Below is a small trained network, with its code and all its weights. Each question gives an input and a class and asks what happens when units are switched off, that is, made to give their printed mean instead of their output.

import numpy as np


def w(rows, s, z=0):
    codes = np.array(rows[::2]) - 128.0
    scale = np.full(codes.shape[1], s)
    scale[-1] = z or s
    return codes * scale


def norm(h):
    return h / np.sqrt((h * h).mean(-1, keepdims=True) + 1e-5)


def f(y):
    return y / 2 * (1 + np.tanh(0.7978845608 * (y + 0.044715 * y**3)))


def log_softmax(a):
    a = a - a.max(-1, keepdims=True)
    return a - np.log(np.exp(a).sum(-1, keepdims=True))


def net(x, mask):
    res = np.array(x, float).reshape(1, 6) / 4 @ E
    u = 0
    for l in range(4):
        y = f(norm(res) @ A[l][:, :-1].T + A[l][:, -1])
        res = res + np.where(mask[u : u + 5], y, B[l][:, -1]) @ B[l][:, :-1]
        u += 5
    return log_softmax(norm(res)[-1] @ U[:, :-1].T + U[:, -1])


A, B = {}, {}
E = w([
[126,2,110,108,111],'x0',
[128,128,129,126,127],'x1',
[9,140,154,96,62],'x2',
[128,128,128,126,128],'x3',
[92,87,199,130,209],'x4',
[127,129,129,125,127],'x5',
],0.008)
A[0] = w([
[123,70,115,94,112,251],'0.n0',
[170,186,81,129,196,88],'0.n1',
[87,136,153,135,199,142],'0.n2',
[95,108,104,147,130,181],'0.n3',
[1,143,120,162,120,236],'0.n4',
],0.012,0.002)
B[0] = w([
[140,64,98,195,162,202],'0.n0',
[116,164,164,158,41,202],'0.n1',
[243,103,255,174,139,179],'0.n2',
[94,198,227,95,108,148],'0.n3',
[90,119,109,20,124,254],'0.n4',
],0.0092,0.0066)
A[1] = w([
[54,148,26,95,95,2],'1.n0',
[52,56,114,117,44,77],'1.n1',
[90,174,166,2,66,71],'1.n2',
[82,235,52,102,104,153],'1.n3',
[158,87,123,67,83,187],'1.n4',
],0.0082,0.0019)
B[1] = w([
[95,197,95,172,237,177],'1.n0',
[61,254,103,184,54,205],'1.n1',
[191,84,140,67,195,254],'1.n2',
[180,172,128,24,188,212],'1.n3',
[18,206,121,189,159,182],'1.n4',
],0.0082,0.0051)
A[2] = w([
[151,185,41,43,137,16],'2.n0',
[21,81,130,144,81,7],'2.n1',
[26,95,216,2,78,254],'2.n2',
[93,90,146,127,78,121],'2.n3',
[121,199,129,80,85,31],'2.n4',
],0.0073,0.00097)
B[2] = w([
[194,92,151,254,99,190],'2.n0',
[10,211,166,202,144,160],'2.n1',
[83,129,155,168,222,254],'2.n2',
[48,7,160,134,188,133],'2.n3',
[211,126,101,162,77,173],'2.n4',
],0.0065,0.0052)
A[3] = w([
[2,114,61,60,186,68],'3.n0',
[121,54,19,181,45,22],'3.n1',
[191,254,65,82,153,128],'3.n2',
[96,99,168,151,39,3],'3.n3',
[177,62,133,132,246,68],'3.n4',
],0.0092,0.0027)
B[3] = w([
[220,121,119,213,65,223],'3.n0',
[198,163,81,67,254,188],'3.n1',
[60,74,118,91,97,254],'3.n2',
[136,195,91,123,170,119],'3.n3',
[73,107,54,143,27,193],'3.n4',
],0.01,0.0059)
U = w([
[208,193,99,113,33,5],'0',
[193,106,44,131,188,220],'1',
[86,183,85,38,126,198],'2',
[56,195,59,197,87,70],'3',
[204,146,229,197,119,83],'4',
[135,6,103,179,106,143],'5',
[113,124,223,72,193,126],'6',
[36,84,177,190,158,156],'7',
],0.018,0.0018)

Each question gives the input, the list of numbers given to net, and the class t.
The units are the neurons (one row each of A and B). Each row of codes is followed by its name. A weight is (code - 128) times the scale printed after its matrix; where a second scale follows, it is the last column's (A, B and U).
mask holds one flag per neuron, layer by layer. A switched-off neuron (its flag False) gives its mean, the last column of its row in B, instead of its output. The means were averaged over made-up inputs and are rounded, as every weight is.
A unit's drop is (log p(t) with every unit on - log p(t) with that unit switched off) / (log p(t) with every unit on - log p(t) with every unit switched off).
The circuit of an input: a set's keep is (log p(t) with only the set's units on - log p(t) with every unit switched off) / (log p(t) with every unit on - log p(t) with every unit switched off). Starting from the 12 units with the biggest drops (on a tie, the unit counted first), units are removed one at a time, each time the one whose removal leaves the highest keep (on an exact tie, the one counted first), for as long as the keep stays at least 0.8.
units of the circuit, in order: the units of the circuit, biggest drop first
unit that matters most: the unit with the biggest drop
top k neurons: the k neurons with the biggest drops, biggest first
k most important neurons of layer l: the k neurons of layer l with the biggest drops, biggest first
input [8,6,8,-7,-1,-6], class 3: units of the circuit, in order : (1.n1)
input [-4,1,1,-2,2,-8], class 6: units of the circuit, in order : (0.n4; 3.n0; 0.n2)
input [2,-7,7,8,0,-4], class 3: top 4 neurons : (1.n1; 3.n0; 0.n2; 1.n0)
input [8,7,1,-3,4,5], class 7: top 2 neurons : (2.n1; 1.n2)
input [8,3,0,-4,-5,-5], class 1: top 2 neurons : (0.n0; 3.n1)
input [-4,5,1,3,-6,-7], class 2: top 3 neurons : (0.n2; 1.n3; 3.n2)
input [-6,3,2,7,-6,0], class 2: units of the circuit, in order : (3.n2; 1.n3)
input [0,-2,-7,-8,1,-2], class 4: top 3 neurons : (0.n1; 0.n4; 1.n2)
input [4,-2,1,5,-5,0], class 3: top 4 neurons : (1.n1; 0.n2; 2.n1; 1.n2)
input [-2,-3,6,-3,1,-8], class 6: top 2 neurons : (1.n2; 2.n2)
input [-1,-2,0,3,3,-3], class 4: top 2 neurons : (0.n2; 3.n2)
input [5,-1,8,-5,-1,4], class 3: top 3 neurons : (1.n1; 3.n0; 0.n2)
input [6,0,1,6,-8,-4], class 3: top 3 neurons : (1.n1; 1.n2; 0.n2)
input [5,1,1,3,-2,-2], class 3: unit that matters most : 2.n1
input [-2,0,8,-4,6,6], class 6: 2 most important neurons of layer 0 : (0.n4; 0.n0)
input [-1,-8,4,-4,4,5], class 6: 2 most important neurons of layer 0 : (0.n4; 0.n0)
input [1,1,0,-5,-6,3], class 1: 3 most important neurons of layer 3 : (3.n1; 3.n4; 3.n0)
input [4,-5,0,6,0,1], class 1: 2 most important neurons of layer 3 : (3.n1; 3.n2)
input [-7,6,8,-7,-1,2], class 2: 2 most important neurons of layer 0 : (0.n4; 0.n2)
input [3,3,4,3,-8,-2], class 3: units of the circuit, in order : (1.n4)
